Here is a tiny trained network, its code and every weight. The questions are about switching its units off for an input and a class, where a switched-off unit gives its printed mean instead of its output.

import numpy as np


def w(rows, s, z=0):
    codes = np.array(rows[::2]) - 128.0
    scale = np.full(codes.shape[1], s)
    scale[-1] = z or s
    return codes * scale


def norm(h):
    return h / np.sqrt((h * h).mean(-1, keepdims=True) + 1e-5)


def f(y):
    return y / 2 * (1 + np.tanh(0.7978845608 * (y + 0.044715 * y**3)))


def log_softmax(a):
    a = a - a.max(-1, keepdims=True)
    return a - np.log(np.exp(a).sum(-1, keepdims=True))


def net(x, mask):
    res = np.array(x, float).reshape(1, 8) / 4 @ E
    u = 0
    for l in range(3):
        y = f(norm(res) @ A[l][:, :-1].T + A[l][:, -1])
        res = res + np.where(mask[u : u + 3], y, B[l][:, -1]) @ B[l][:, :-1]
        u += 3
    return log_softmax(norm(res)[-1] @ U[:, :-1].T + U[:, -1])


A, B = {}, {}
E = w([
[88,206,184,166,135,134,88,156,84],'x0',
[128,130,125,127,134,127,128,127,123],'x1',
[133,134,125,127,131,127,122,124,129],'x2',
[131,127,128,130,131,129,121,122,123],'x3',
[159,111,186,121,252,89,193,174,74],'x4',
[127,131,127,124,129,126,129,129,130],'x5',
[30,126,76,127,221,168,82,179,163],'x6',
[133,133,125,124,130,126,124,129,134],'x7',
],0.0024)
A[0] = w([
[94,121,114,101,255,145,175,200,171,50],'0.n0',
[34,105,39,147,123,171,33,129,166,4],'0.n1',
[48,228,129,124,120,181,49,123,103,79],'0.n2',
],0.0031,0.0014)
B[0] = w([
[88,62,126,160,65,95,42,50,7,250],'0.n0',
[223,218,191,67,169,196,253,150,214,249],'0.n1',
[223,103,113,215,117,36,105,184,207,224],'0.n2',
],0.0028,0.0015)
A[1] = w([
[183,62,153,107,142,79,187,96,71,44],'1.n0',
[135,114,115,127,76,126,154,101,127,1],'1.n1',
[177,159,137,137,4,122,132,103,162,154],'1.n2',
],0.0038,0.00088)
B[1] = w([
[174,148,90,141,81,94,129,166,238,207],'1.n0',
[125,86,136,112,253,125,136,169,129,140],'1.n1',
[45,75,127,143,230,100,82,145,26,253],'1.n2',
],0.0041,0.003)
A[2] = w([
[124,105,48,35,104,219,176,97,192,84],'2.n0',
[181,223,231,137,112,95,183,159,92,77],'2.n1',
[109,2,72,76,140,116,127,68,91,3],'2.n2',
],0.0041,0.0026)
B[2] = w([
[126,165,198,118,78,140,178,69,45,231],'2.n0',
[85,126,110,79,98,205,147,65,136,200],'2.n1',
[97,91,2,72,201,212,119,140,185,249],'2.n2',
],0.0049,0.002)
U = w([
[103,37,3,76,186,152,123,118,130,193],'0',
[116,185,184,79,61,190,209,46,100,238],'1',
[68,122,173,195,144,57,30,152,5,163],'2',
[129,209,121,179,112,147,90,194,254,6],'3',
[255,88,123,112,95,24,201,145,193,30],'4',
],0.007,0.0012)

Each question gives the input, the list of numbers given to net, and the class t.
The units are the neurons (one row each of A and B). Each row of codes is followed by its name. A weight is (code - 128) times the scale printed after its matrix; where a second scale follows, it is the last column's (A, B and U).
mask holds one flag per neuron, layer by layer. A switched-off neuron (its flag False) gives its mean, the last column of its row in B, instead of its output. The means were averaged over made-up inputs and are rounded, as every weight is.
A unit's drop is (log p(t) with every unit on - log p(t) with that unit switched off) / (log p(t) with every unit on - log p(t) with every unit switched off).
The circuit of an input: a set's keep is (log p(t) with only the set's units on - log p(t) with every unit switched off) / (log p(t) with every unit on - log p(t) with every unit switched off). Starting from all 9 units, units are removed one at a time, each time the one whose removal leaves the highest keep (on an exact tie, the one counted first), for as long as the keep stays at least 0.8.
circuit, biggest first: the units of the circuit, biggest drop first
most important unit: the unit with the biggest drop
k most important neurons: the k neurons with the biggest drops, biggest first
k most important neurons of layer l: the k neurons of layer l with the biggest drops, biggest first
input [-4,6,3,-3,-4,3,-8,3], class 0: circuit, biggest first => [1.n2 2.n2]
input [-8,5,-7,-8,-3,6,2,3], class 1: circuit, biggest first => [2.n0]
input [-2,-8,-8,6,0,-1,7,-8], class 1: 2 most important neurons => [0.n1 1.n2]
input [-5,3,-7,5,-3,-8,5,-7], class 1: circuit, biggest first => [2.n0 0.n1]
input [-2,-7,7,3,-8,-7,4,-1], class 1: circuit, biggest first => [2.n0 0.n1]
input [-2,-1,-4,4,-3,-4,-6,2], class 0: circuit, biggest first => [2.n2 1.n2]
input [-2,-4,1,5,5,-2,-1,6], class 4: 3 most important neurons => [1.n0 1.n2 2.n2]
input [-5,3,-7,-5,-6,-6,1,1], class 1: 4 most important neurons => [2.n0 0.n1 0.n0 0.n2]
input [3,7,5,6,-3,-6,3,1], class 3: 2 most important neurons => [0.n2 0.n1]
input [2,6,-2,-2,-6,2,-6,-1], class 2: 2 most important neurons => [1.n2 2.n1]
input [6,7,1,-6,7,-4,-5,-8], class 1: 2 most important neurons => [2.n1 1.n2]
input [3,5,8,-7,3,6,6,2], class 2: 2 most important neurons => [0.n0 2.n2]
input [8,0,8,-1,-1,-4,4,5], class 3: 2 most important neurons of layer 0 => [0.n2 0.n1]
input [5,6,7,-2,-2,0,-5,4], class 2: circuit, biggest first => [1.n2]
input [6,-1,6,5,8,-6,-1,-6], class 1: 2 most important neurons => [1.n2 2.n1]
input [-8,5,7,-4,2,6,-1,-5], class 4: 3 most important neurons => [1.n0 1.n2 2.n1]
input [2,8,-3,-2,-6,-5,3,0], class 3: circuit, biggest first => [0.n2 0.n1]
input [3,6,-8,-1,-1,-6,4,5], class 3: 2 most important neurons of layer 2 => [2.n0 2.n2]
input [-3,-1,5,2,-7,1,5,-7], class 1: 2 most important neurons => [2.n0 0.n1]
input [-8,1,6,-5,-4,4,-5,1], class 0: most important unit => 1.n2
input [3,-6,4,8,6,7,-5,2], class 1: 2 most important neurons of layer 2 => [2.n1 2.n2]
input [-5,2,1,-7,5,-1,-1,-3], class 4: 2 most important neurons of layer 1 => [1.n0 1.n2]
